Below are the code and all the weights of a small trained network. Each question names an input and a class and asks about switching units off, where a switched-off unit gives its printed mean instead of its output.

import numpy as np


def w(rows, s, z=0):
    codes = np.array(rows[::2]) - 128.0
    scale = np.full(codes.shape[1], s)
    scale[-1] = z or s
    return codes * scale


def norm(h):
    return h / np.sqrt((h * h).mean(-1, keepdims=True) + 1e-5)


def f(y):
    return y / 2 * (1 + np.tanh(0.7978845608 * (y + 0.044715 * y**3)))


def log_softmax(a):
    a = a - a.max(-1, keepdims=True)
    return a - np.log(np.exp(a).sum(-1, keepdims=True))


def net(x, mask):
    res = np.array(x, float).reshape(1, 3) / 4 @ E
    u = 0
    for l in range(4):
        y = f(norm(res) @ A[l][:, :-1].T + A[l][:, -1])
        res = res + np.where(mask[u : u + 8], y, B[l][:, -1]) @ B[l][:, :-1]
        u += 8
    return log_softmax(norm(res)[-1] @ U[:, :-1].T + U[:, -1])


A, B = {}, {}
E = w([
[225,92,198,145,240,127,103,32,125,95,124],'x0',
[146,178,138,255,104,100,200,119,187,120,95],'x1',
[255,97,172,201,55,152,148,216,145,140,217],'x2',
],0.0068)
A[0] = w([
[99,48,128,142,126,104,127,134,166,120,154,8],'0.n0',
[227,169,181,125,213,72,68,157,79,42,72,29],'0.n1',
[47,156,57,167,88,140,55,148,123,253,120,179],'0.n2',
[51,104,113,204,100,63,210,144,143,124,169,161],'0.n3',
[96,200,152,62,196,172,193,161,59,117,85,52],'0.n4',
[212,41,128,150,108,97,134,200,174,115,152,226],'0.n5',
[95,125,107,158,161,193,64,4,221,75,115,229],'0.n6',
[128,38,118,22,112,104,50,155,153,134,129,124],'0.n7',
],0.0045,0.0013)
B[0] = w([
[109,153,103,142,114,118,75,150,136,150,84,111],'0.n0',
[77,150,141,165,142,147,111,93,91,133,202,220],'0.n1',
[42,64,154,169,156,200,93,136,97,96,93,217],'0.n2',
[118,182,253,80,128,132,91,76,145,144,190,190],'0.n3',
[214,130,167,121,129,115,165,229,112,85,105,155],'0.n4',
[58,95,160,66,206,117,155,124,168,141,78,254],'0.n5',
[81,123,193,119,126,159,191,114,144,184,135,245],'0.n6',
[130,152,114,235,157,65,86,84,173,242,104,212],'0.n7',
],0.0063,0.0035)
A[1] = w([
[110,220,29,5,146,125,120,60,159,31,26,58],'1.n0',
[177,120,147,121,90,165,169,224,142,79,235,79],'1.n1',
[177,51,111,200,151,77,149,71,79,57,201,99],'1.n2',
[120,106,80,121,47,150,202,239,107,64,177,94],'1.n3',
[214,106,4,21,101,189,22,111,91,157,158,10],'1.n4',
[162,95,90,74,206,128,169,134,133,102,102,4],'1.n5',
[43,147,134,59,158,52,172,41,183,202,195,72],'1.n6',
[255,92,114,92,106,171,148,205,151,141,142,47],'1.n7',
],0.005,0.0014)
B[1] = w([
[133,65,106,126,103,41,228,85,97,46,107,183],'1.n0',
[106,130,72,126,215,85,144,128,94,80,112,191],'1.n1',
[59,142,79,138,86,228,85,121,78,183,97,185],'1.n2',
[71,68,50,116,82,229,111,29,62,155,104,172],'1.n3',
[254,194,110,77,9,19,115,113,115,151,111,164],'1.n4',
[111,140,128,174,43,156,139,104,90,163,81,125],'1.n5',
[121,69,93,122,106,136,134,222,96,101,106,254],'1.n6',
[99,58,23,161,192,78,198,67,50,39,153,170],'1.n7',
],0.0065,0.0037)
A[2] = w([
[121,126,111,152,83,176,156,199,69,176,123,19],'2.n0',
[156,104,125,2,96,111,71,130,128,157,141,56],'2.n1',
[86,157,98,96,40,113,148,167,138,172,135,3],'2.n2',
[182,134,87,98,124,59,92,123,81,166,107,203],'2.n3',
[117,131,178,89,124,157,148,228,159,115,152,16],'2.n4',
[154,73,82,179,137,104,149,153,127,145,254,129],'2.n5',
[119,228,125,179,99,119,193,93,251,104,120,97],'2.n6',
[200,190,146,146,167,103,71,150,172,110,88,49],'2.n7',
],0.0063,0.0015)
B[2] = w([
[152,195,117,104,185,114,67,187,161,25,81,173],'2.n0',
[145,169,211,248,26,73,138,150,24,180,191,212],'2.n1',
[177,187,57,105,144,249,83,33,114,161,244,195],'2.n2',
[78,129,223,145,149,113,163,224,192,163,118,209],'2.n3',
[97,109,162,143,233,125,104,118,179,158,85,137],'2.n4',
[91,28,134,65,124,119,197,170,164,148,50,244],'2.n5',
[124,103,95,144,80,9,52,242,2,213,146,253],'2.n6',
[92,178,158,68,173,168,122,129,99,95,178,117],'2.n7',
],0.0069,0.0028)
A[3] = w([
[144,133,127,90,128,114,85,124,126,209,111,52],'3.n0',
[178,130,148,156,172,173,120,36,118,126,145,92],'3.n1',
[160,123,167,151,154,152,120,34,96,154,147,94],'3.n2',
[176,64,112,118,116,136,209,147,130,108,157,177],'3.n3',
[133,79,208,167,205,152,65,140,176,136,69,54],'3.n4',
[85,116,115,150,126,63,61,93,143,84,116,244],'3.n5',
[163,160,108,152,120,2,73,163,64,166,176,5],'3.n6',
[77,201,55,102,81,175,82,119,153,14,197,56],'3.n7',
],0.0077,0.0015)
B[3] = w([
[117,154,111,212,165,100,187,148,146,81,113,157],'3.n0',
[121,113,113,138,76,146,17,115,134,130,188,189],'3.n1',
[68,134,24,101,84,158,51,175,135,156,220,202],'3.n2',
[39,149,111,73,167,73,146,93,54,106,47,189],'3.n3',
[189,229,113,121,98,155,165,150,185,69,92,238],'3.n4',
[255,98,158,131,166,141,167,209,160,156,128,170],'3.n5',
[153,183,231,207,89,100,144,102,120,230,154,253],'3.n6',
[195,138,116,139,146,138,55,62,144,118,216,202],'3.n7',
],0.008,0.0053)
U = w([
[121,154,235,195,91,81,129,163,77,229,143,166],'0',
[102,137,76,110,129,234,3,91,116,86,207,139],'1',
[77,41,129,55,171,94,212,124,71,71,40,173],'2',
[187,208,179,130,145,163,182,169,215,57,79,97],'3',
[186,79,173,112,85,148,161,93,155,89,137,2],'4',
],0.011,0.005)

Each question gives the input, the list of numbers given to net, and the class t.
The units are the neurons (one row each of A and B). Each row of codes is followed by its name. A weight is (code - 128) times the scale printed after its matrix; where a second scale follows, it is the last column's (A, B and U).
mask holds one flag per neuron, layer by layer. A switched-off neuron (its flag False) gives its mean, the last column of its row in B, instead of its output. The means were averaged over made-up inputs and are rounded, as every weight is.
A unit's drop is (log p(t) with every unit on - log p(t) with that unit switched off) / (log p(t) with every unit on - log p(t) with every unit switched off).
unit that matters most: the unit with the biggest drop
top k neurons: the k neurons with the biggest drops, biggest first
k most important neurons of layer l: the k neurons of layer l with the biggest drops, biggest first
drop of u: that unit's drop, to one decimal
input [-6,-1,7], class 2: unit that matters most => 1.n7
input [-6,-5,5], class 1: 2 most important neurons of layer 2 => (2.n2 2.n6)
input [4,1,-4], class 1: top 2 neurons => (2.n5 0.n5)
input [-5,0,6], class 2: top 2 neurons => (1.n7 1.n1)
input [0,-1,-3], class 3: top 3 neurons => (0.n6 0.n4 1.n7)
input [0,3,-4], class 2: top 3 neurons => (1.n6 1.n0 0.n7)
input [6,1,8], class 2: top 2 neurons => (2.n5 1.n7)
input [3,-3,1], class 3: top 2 neurons => (0.n7 1.n6)
input [-4,2,1], class 1: top 3 neurons => (0.n7 2.n2 1.n3)
input [7,-8,5], class 0: top 2 neurons => (1.n4 2.n1)
input [-6,-4,0], class 1: top 3 neurons => (0.n2 2.n2 2.n6)
input [-5,0,-5], class 1: 2 most important neurons of layer 0 => (0.n5 0.n2)
input [4,-5,-5], class 0: 2 most important neurons of layer 2 => (2.n1 2.n5)
input [5,3,8], class 2: unit that matters most => 2.n5
input [6,5,3], class 1: 2 most important neurons of layer 0 => (0.n7 0.n1)
input [-2,6,8], class 2: drop of 1.n7 => 0.3
input [-5,-8,-7], class 0: drop of 0.n5 => 0.2
input [5,-8,-5], class 0: drop of 2.n1 => 0.1
input [-3,-7,-1], class 0: drop of 1.n7 => 0.0
input [0,-5,-1], class 0: top neuron => (2.n1)
